Below are the code and all the weights of a small trained network. Each question names an input and a class and asks about switching units off, where a switched-off unit gives its printed mean instead of its output.

import numpy as np


def w(rows, s, z=0):
    codes = np.array(rows[::2]) - 128.0
    scale = np.full(codes.shape[1], s)
    scale[-1] = z or s
    return codes * scale


def f(y):
    return np.maximum(y, 0)


def log_softmax(a):
    a = a - a.max(-1, keepdims=True)
    return a - np.log(np.exp(a).sum(-1, keepdims=True))


def net(x, mask):
    res = np.array(x, float).reshape(1, 6) / 4 @ E
    y = f(res @ A[0][:, :-1].T + A[0][:, -1])
    res = res + np.where(mask, y, B[0][:, -1]) @ B[0][:, :-1]
    return log_softmax(res[-1] @ U[:, :-1].T + U[:, -1])


A, B = {}, {}
E = w([
[87,209,180,203,149,110,130,114,102,70],'x0',
[133,52,147,168,125,165,168,173,155,82],'x1',
[147,54,164,150,206,104,155,77,132,147],'x2',
[123,89,160,88,134,99,74,200,11,140],'x3',
[101,103,58,53,145,105,176,147,114,129],'x4',
[171,127,147,132,56,106,95,118,196,104],'x5',
],0.011)
A[0] = w([
[143,66,131,168,115,179,188,203,136,116,114],'n1',
[138,113,107,107,198,102,195,10,192,130,191],'n2',
[151,150,61,71,31,123,145,144,206,136,186],'n3',
[118,115,76,87,84,110,130,167,169,129,177],'n4',
[115,181,188,193,133,135,123,104,100,87,252],'n5',
[171,163,207,223,87,136,44,109,175,153,138],'n6',
[150,82,156,61,83,82,72,135,91,180,184],'n7',
[106,119,159,146,183,141,137,171,50,129,239],'n8',
],0.013,0.0033)
B[0] = w([
[101,57,169,147,142,203,156,168,149,133,196],'n1',
[155,109,139,201,179,66,143,133,214,247,246],'n2',
[126,176,55,70,125,214,158,62,162,146,249],'n3',
[132,142,96,114,160,191,150,80,112,137,198],'n4',
[91,177,118,178,72,54,120,120,121,96,235],'n5',
[154,103,202,149,32,128,82,77,179,50,250],'n6',
[211,107,102,49,160,86,85,125,119,116,222],'n7',
[73,117,148,140,121,99,127,213,41,86,212],'n8',
],0.014,0.016)
U = w([
[155,128,145,190,243,83,169,96,174,225,252],'0',
[35,216,142,172,153,66,134,148,30,104,82],'1',
[147,159,80,73,168,254,166,65,145,140,162],'2',
[209,112,128,40,216,81,44,146,23,114,60],'3',
[81,71,186,148,179,197,169,177,80,107,54],'4',
[161,155,199,162,42,150,62,49,167,66,129],'5',
],0.0073,0.002)

Each question gives the input, the list of numbers given to net, and the class t.
The units are the neurons (one row each of A and B). Each row of codes is followed by its name. A weight is (code - 128) times the scale printed after its matrix; where a second scale follows, it is the last column's (A, B and U).
mask holds one flag per neuron, in row order. A switched-off neuron (its flag False) gives its mean, the last column of its row in B, instead of its output. The means were averaged over made-up inputs and are rounded, as every weight is.
A unit's drop is (log p(t) with every unit on - log p(t) with that unit switched off) / (log p(t) with every unit on - log p(t) with every unit switched off).
The circuit of an input: a set's keep is (log p(t) with only the set's units on - log p(t) with every unit switched off) / (log p(t) with every unit on - log p(t) with every unit switched off). Starting from all 8 units, units are removed one at a time, each time the one whose removal leaves the highest keep (on an exact tie, the one counted first), for as long as the keep stays at least 0.8.
circuit, biggest first: the units of the circuit, biggest drop first
most important unit: the unit with the biggest drop
top k neurons: the k neurons with the biggest drops, biggest first
drop of u: that unit's drop, to one decimal
input [6,6,1,6,3,-6], class 1: circuit, biggest first -> n8
input [1,6,6,8,-6,1], class 4: top 2 neurons -> n8, n1
input [-7,7,2,-2,-2,-3], class 4: top 2 neurons -> n1, n7
input [5,4,-3,-1,7,2], class 2: circuit, biggest first -> n6, n2
input [-1,7,7,2,8,-2], class 4: top 2 neurons -> n1, n8
input [7,8,1,-1,4,-8], class 1: top 3 neurons -> n5, n8, n6
input [5,0,6,2,-2,0], class 1: circuit, biggest first -> n8, n5
input [8,8,3,-1,8,4], class 4: top 3 neurons -> n1, n7, n3
input [-8,1,2,5,-5,8], class 3: top 2 neurons -> n7, n5
input [2,1,4,4,4,-3], class 3: top 2 neurons -> n5, n1
input [-8,-8,0,2,-8,0], class 3: top 2 neurons -> n7, n5
input [-5,1,-7,-7,-3,3], class 2: drop of n3 -> 0.5
input [2,6,1,-5,7,2], class 0: drop of n2 -> 2.2
input [-7,8,-1,-7,2,-8], class 0: most important unit -> n2
input [5,-5,-5,-3,7,-2], class 2: drop of n6 -> 0.1
input [2,-3,3,7,-1,4], class 3: drop of n7 -> 0.2
